Below are the code and all the weights of a small trained network. Each question names an input and a class and asks about switching units off, where a switched-off unit gives its printed mean instead of its output.

import numpy as np


def w(rows, s, z=0):
    codes = np.array(rows[::2]) - 128.0
    scale = np.full(codes.shape[1], s)
    scale[-1] = z or s
    return codes * scale


def f(y):
    return y / 2 * (1 + np.tanh(0.7978845608 * (y + 0.044715 * y**3)))


def log_softmax(a):
    a = a - a.max(-1, keepdims=True)
    return a - np.log(np.exp(a).sum(-1, keepdims=True))


def net(x, mask):
    res = np.array(x, float).reshape(1, 4) / 4 @ E
    y = f(res @ A[0][:, :-1].T + A[0][:, -1])
    res = res + np.where(mask, y, B[0][:, -1]) @ B[0][:, :-1]
    return log_softmax(res[-1] @ U[:, :-1].T + U[:, -1])


A, B = {}, {}
E = w([
[117,78,20,138,76,62,223,97,127,79,165,74],'x0',
[173,73,85,112,163,249,79,195,78,203,204,106],'x1',
[168,165,208,119,90,168,139,68,177,171,144,123],'x2',
[168,111,52,162,36,161,156,194,223,83,80,196],'x3',
],0.012)
A[0] = w([
[161,110,84,102,128,173,76,170,143,156,133,154,238],'N0',
[177,162,162,125,87,154,113,119,250,131,118,174,136],'N1',
[159,138,171,117,184,104,112,83,79,123,141,121,39],'N2',
[159,89,112,120,107,161,109,137,118,137,156,105,242],'N3',
[43,141,122,144,229,88,76,164,104,94,95,162,147],'N4',
[63,139,139,133,117,74,138,85,174,117,98,139,231],'N5',
[115,124,170,48,193,105,132,94,82,154,148,73,229],'N6',
[106,142,148,112,204,129,126,150,94,104,130,137,3],'N7',
[141,121,183,93,132,137,92,103,115,209,145,114,54],'N8',
[111,112,114,166,102,77,194,137,152,104,135,151,91],'N9',
[116,152,138,56,115,134,150,125,148,115,114,123,64],'N10',
],0.014,0.0028)
B[0] = w([
[117,143,160,88,159,126,156,177,109,215,140,130,221],'N0',
[222,173,140,51,9,138,30,81,208,116,72,100,228],'N1',
[46,95,99,169,152,131,181,160,57,150,137,115,201],'N2',
[86,123,181,154,141,140,107,192,152,225,158,125,192],'N3',
[210,95,185,79,140,181,73,174,91,169,138,103,205],'N4',
[193,216,94,166,123,128,54,75,125,121,119,141,208],'N5',
[102,98,94,221,237,206,79,155,70,118,182,167,250],'N6',
[136,73,162,120,174,158,151,150,124,163,139,177,175],'N7',
[158,162,57,100,129,137,112,108,119,67,135,130,222],'N8',
[126,116,119,130,85,84,166,109,194,99,43,115,199],'N9',
[123,128,92,169,129,112,91,110,80,124,130,136,142],'N10',
],0.011,0.021)
U = w([
[78,116,156,201,246,194,86,177,62,189,239,177,152],'0',
[166,197,76,139,72,109,57,37,150,26,60,140,123],'1',
[73,81,48,201,42,80,226,86,186,33,146,148,5],'2',
[201,123,181,49,82,163,66,166,152,171,125,144,230],'3',
[57,30,98,148,61,68,254,199,156,126,172,112,88],'4',
],0.0083,0.0034)

Each question gives the input, the list of numbers given to net, and the class t.
The units are the neurons (one row each of A and B). Each row of codes is followed by its name. A weight is (code - 128) times the scale printed after its matrix; where a second scale follows, it is the last column's (A, B and U).
mask holds one flag per neuron, in row order. A switched-off neuron (its flag False) gives its mean, the last column of its row in B, instead of its output. The means were averaged over made-up inputs and are rounded, as every weight is.
A unit's drop is (log p(t) with every unit on - log p(t) with that unit switched off) / (log p(t) with every unit on - log p(t) with every unit switched off).
unit that matters most: the unit with the biggest drop
k most important neurons: the k neurons with the biggest drops, biggest first
drop of u: that unit's drop, to one decimal
input [4,-3,-7,-3], class 1: unit that matters most : N9
input [7,4,0,2], class 4: 2 most important neurons : [N6, N1]
input [-2,-3,-8,1], class 3: 2 most important neurons : [N4, N6]
input [4,-6,8,-7], class 0: 2 most important neurons : [N6, N1]
input [-1,4,-2,5], class 3: 2 most important neurons : [N6, N2]
input [-2,3,-7,7], class 3: 2 most important neurons : [N6, N2]
input [-7,-4,-7,0], class 3: 4 most important neurons : [N6, N4, N2, N3]
input [8,2,-6,0], class 4: 2 most important neurons : [N5, N1]
input [6,6,-2,8], class 4: 2 most important neurons : [N6, N1]
input [3,-1,-3,2], class 2: 3 most important neurons : [N1, N4, N8]
input [3,-3,1,-2], class 1: drop of N5 : 0.2
input [4,-2,-6,-1], class 1: drop of N0 : 0.1
input [5,2,-3,1], class 4: drop of N5 : 0.1
input [-3,7,-1,6], class 3: unit that matters most : N6
